Here is a tiny trained network, its code and every weight. The questions are about switching its units off for an input and a target symbol, where a switched-off unit gives its printed mean instead of its output.

import numpy as np


def w(rows, s, z=0):
    codes = np.array(rows[::2]) - 128.0
    scale = np.full(codes.shape[1], s)
    scale[-1] = z or s
    return codes * scale


def f(y):
    return np.maximum(y, 0)


def softmax(a):
    e = np.exp(a - a.max(-1, keepdims=True))
    return e / e.sum(-1, keepdims=True)


def log_softmax(a):
    a = a - a.max(-1, keepdims=True)
    return a - np.log(np.exp(a).sum(-1, keepdims=True))


def net(x, mask):
    ids = ['αγδζηθξτ'.index(c) for c in x.split()]
    T = len(ids)
    res = E[ids] + P[:T]
    q, k, v = (res @ M[0].T for M in (Q, K, V))
    z = softmax(np.where(np.tri(T) > 0, q @ k.T / 4**0.5, -1e9)) @ v
    res = res + np.where(mask[0], z, O[0][:, -1]) @ O[0][:, :-1]
    y = f(res @ A[0][:, :-1].T + A[0][:, -1])
    res = res + np.where(mask[1:9], y, B[0][:, -1]) @ B[0][:, :-1]
    return log_softmax(res[-1] @ U[:, :-1].T + U[:, -1])


Q, K, V, O, A, B = {}, {}, {}, {}, {}, {}
E = w([
[82,132,116,65,107,127,101,91,185,121,138],'α',
[68,168,166,140,211,147,5,140,140,159,92],'γ',
[58,104,87,163,219,215,122,192,122,99,84],'δ',
[100,170,163,96,170,93,160,103,136,182,169],'ζ',
[65,172,131,156,99,163,101,121,147,100,110],'η',
[106,88,104,151,227,106,201,130,165,56,124],'θ',
[78,113,164,131,188,153,135,55,119,100,87],'ξ',
[108,204,88,110,128,103,121,166,142,94,118],'τ',
],0.023)
P = w([
[33,83,59,168,138,68,145,117,96,173,141],'0',
[140,70,113,93,175,107,23,143,149,35,145],'1',
[126,177,142,66,230,164,144,175,208,136,71],'2',
[73,52,114,188,85,118,172,138,105,171,193],'3',
[209,108,101,123,142,116,94,40,82,88,162],'4',
[123,187,141,73,227,162,142,164,214,130,74],'5',
[40,83,113,203,103,67,155,111,118,138,139],'6',
[243,104,111,158,134,163,127,5,85,115,190],'7',
],0.014)
Q[0] = w([
[56,59,129,129,107,83,140,54,118,112,191],'head 1',
[96,173,220,15,169,151,131,77,222,181,127],'head 1',
[36,198,86,158,127,199,162,100,196,126,2],'head 1',
[129,216,113,100,210,121,207,159,200,133,120],'head 1',
],0.0098)
K[0] = w([
[128,75,208,128,86,100,185,101,208,107,122],'head 1',
[35,127,126,102,178,74,89,57,128,173,156],'head 1',
[53,145,88,188,96,94,117,130,69,113,33],'head 1',
[83,169,47,123,163,12,161,155,46,118,150],'head 1',
],0.011)
V[0] = w([
[64,121,76,161,22,166,112,227,178,146,66],'head 1',
[151,113,210,220,101,249,94,107,99,237,2],'head 1',
[131,169,42,63,61,253,121,22,155,36,250],'head 1',
[193,190,147,72,26,5,84,208,210,142,146],'head 1',
],0.006)
O[0] = w([
[161,79,24,115,100,152,130,74,95,156,112,93],'head 1',
[82,81,101,28,122,163,169,101,129,121,120,1],'head 1',
[88,203,52,151,130,39,29,138,163,89,51,77],'head 1',
[141,137,132,162,70,175,135,112,254,105,134,18],'head 1',
],0.011,0.009)
A[0] = w([
[153,169,103,157,175,113,45,93,97,119,202,131],'neuron 1',
[45,80,93,137,86,81,117,108,134,225,116,30],'neuron 2',
[241,158,183,188,125,146,172,177,98,147,141,83],'neuron 3',
[170,185,213,38,161,147,108,164,177,98,107,163],'neuron 4',
[69,139,121,133,58,57,149,161,156,102,216,170],'neuron 5',
[92,145,110,175,90,153,211,129,114,245,177,156],'neuron 6',
[255,140,91,133,78,158,52,67,159,116,98,2],'neuron 7',
[195,177,121,213,157,126,120,87,222,131,143,162],'neuron 8',
],0.0089,0.0039)
B[0] = w([
[151,31,104,132,117,144,148,161,92,122,114,254],'neuron 1',
[66,179,177,121,116,211,189,61,198,120,93,163],'neuron 2',
[88,106,97,101,116,192,144,46,155,218,97,229],'neuron 3',
[101,93,102,221,58,95,162,106,119,55,63,219],'neuron 4',
[171,85,124,56,149,1,95,130,66,134,65,189],'neuron 5',
[192,155,160,156,147,145,123,220,203,7,151,215],'neuron 6',
[157,100,223,180,128,119,248,142,117,225,121,158],'neuron 7',
[136,192,76,84,148,208,92,149,93,150,202,242],'neuron 8',
],0.0084,0.015)
U = w([
[93,139,185,122,133,222,93,116,144,219,235,166],'α',
[118,191,220,111,165,101,129,226,134,132,98,69],'γ',
[164,160,129,174,137,143,38,175,104,2,138,177],'δ',
[169,72,169,163,103,130,164,118,87,208,122,153],'ζ',
[137,120,141,116,109,186,180,177,114,80,147,2],'η',
[98,155,146,212,130,165,153,124,178,83,113,76],'θ',
[142,168,184,68,139,148,154,79,62,210,188,123],'ξ',
[127,137,125,69,179,113,115,126,194,186,76,188],'τ',
],0.0085,0.0056)

Each question gives the input, a string of symbols that net reads in full, and the target symbol t.
The units are the heads (4 rows each of Q, K, V and O) and the neurons (one row each of A and B). Each row of codes is followed by its name. A weight is (code - 128) times the scale printed after its matrix; where a second scale follows, it is the last column's (O, A, B and U).
mask holds one flag per unit, heads first, then neurons. A switched-off unit (its flag False) gives its mean, the last column of its rows in O or B, instead of its output. The means were averaged over made-up inputs and are rounded, as every weight is.
A unit's drop is (log p(t) with every unit on - log p(t) with that unit switched off) / (log p(t) with every unit on - log p(t) with every unit switched off).
The circuit of an input: a set's keep is (log p(t) with only the set's units on - log p(t) with every unit switched off) / (log p(t) with every unit on - log p(t) with every unit switched off). Starting from all 9 units, units are removed one at a time, each time the one whose removal leaves the highest keep (on an exact tie, the one counted first), for as long as the keep stays at least 0.8.
circuit, biggest first: the units of the circuit, biggest drop first
unit that matters most: the unit with the biggest drop
top k neurons: the k neurons with the biggest drops, biggest first
drop of u: that unit's drop, to one decimal
input θ γ η γ θ, target ζ: top 2 neurons : neuron 3; neuron 6
input ζ θ ξ τ θ τ, target θ: circuit, biggest first : neuron 4; head 1
input θ η τ δ γ δ, target ζ: circuit, biggest first : head 1; neuron 8; neuron 3
input ζ τ η ζ η, target ζ: circuit, biggest first : neuron 7; neuron 6; head 1
input τ θ η δ ζ, target δ: circuit, biggest first : head 1; neuron 4
input α α η, target δ: top 2 neurons : neuron 3; neuron 8
input τ ξ α, target α: circuit, biggest first : head 1; neuron 8
input γ ζ γ, target η: circuit, biggest first : head 1; neuron 4
input τ ζ α τ ζ τ, target α: circuit, biggest first : head 1; neuron 8; neuron 6
input ξ δ θ, target γ: top 2 neurons : neuron 3; neuron 1
input τ τ ξ γ ζ ζ τ τ, target α: unit that matters most : neuron 8
input δ γ η, target ξ: top 2 neurons : neuron 4; neuron 1
input η τ θ ζ τ, target ζ: circuit, biggest first : neuron 7; neuron 6; head 1
input α α ζ θ τ ζ, target δ: circuit, biggest first : head 1; neuron 3
input τ ζ ξ ζ τ, target ζ: top 2 neurons : neuron 7; neuron 1
input δ τ α θ δ, target ζ: circuit, biggest first : neuron 6
input ζ δ δ γ ζ ζ ζ γ, target ζ: top 2 neurons : neuron 6; neuron 8
input ζ γ α ζ γ ζ ζ ξ, target δ: top 3 neurons : neuron 3; neuron 7; neuron 2
input ζ ζ τ δ ζ ζ ζ α, target δ: top 4 neurons : neuron 3; neuron 8; neuron 4; neuron 2
input θ α ξ, target ζ: top 2 neurons : neuron 8; neuron 4
input θ τ ζ, target ζ: top 2 neurons : neuron 3; neuron 4
input ζ γ θ ζ δ α, target θ: unit that matters most : neuron 4
input ζ θ ζ ζ ζ ζ α ζ, target α: drop of neuron 3 : 0.5
input η α δ τ, target δ: drop of neuron 7 : 0.1
input τ ξ ζ γ ζ θ, target α: drop of neuron 8 : 0.4
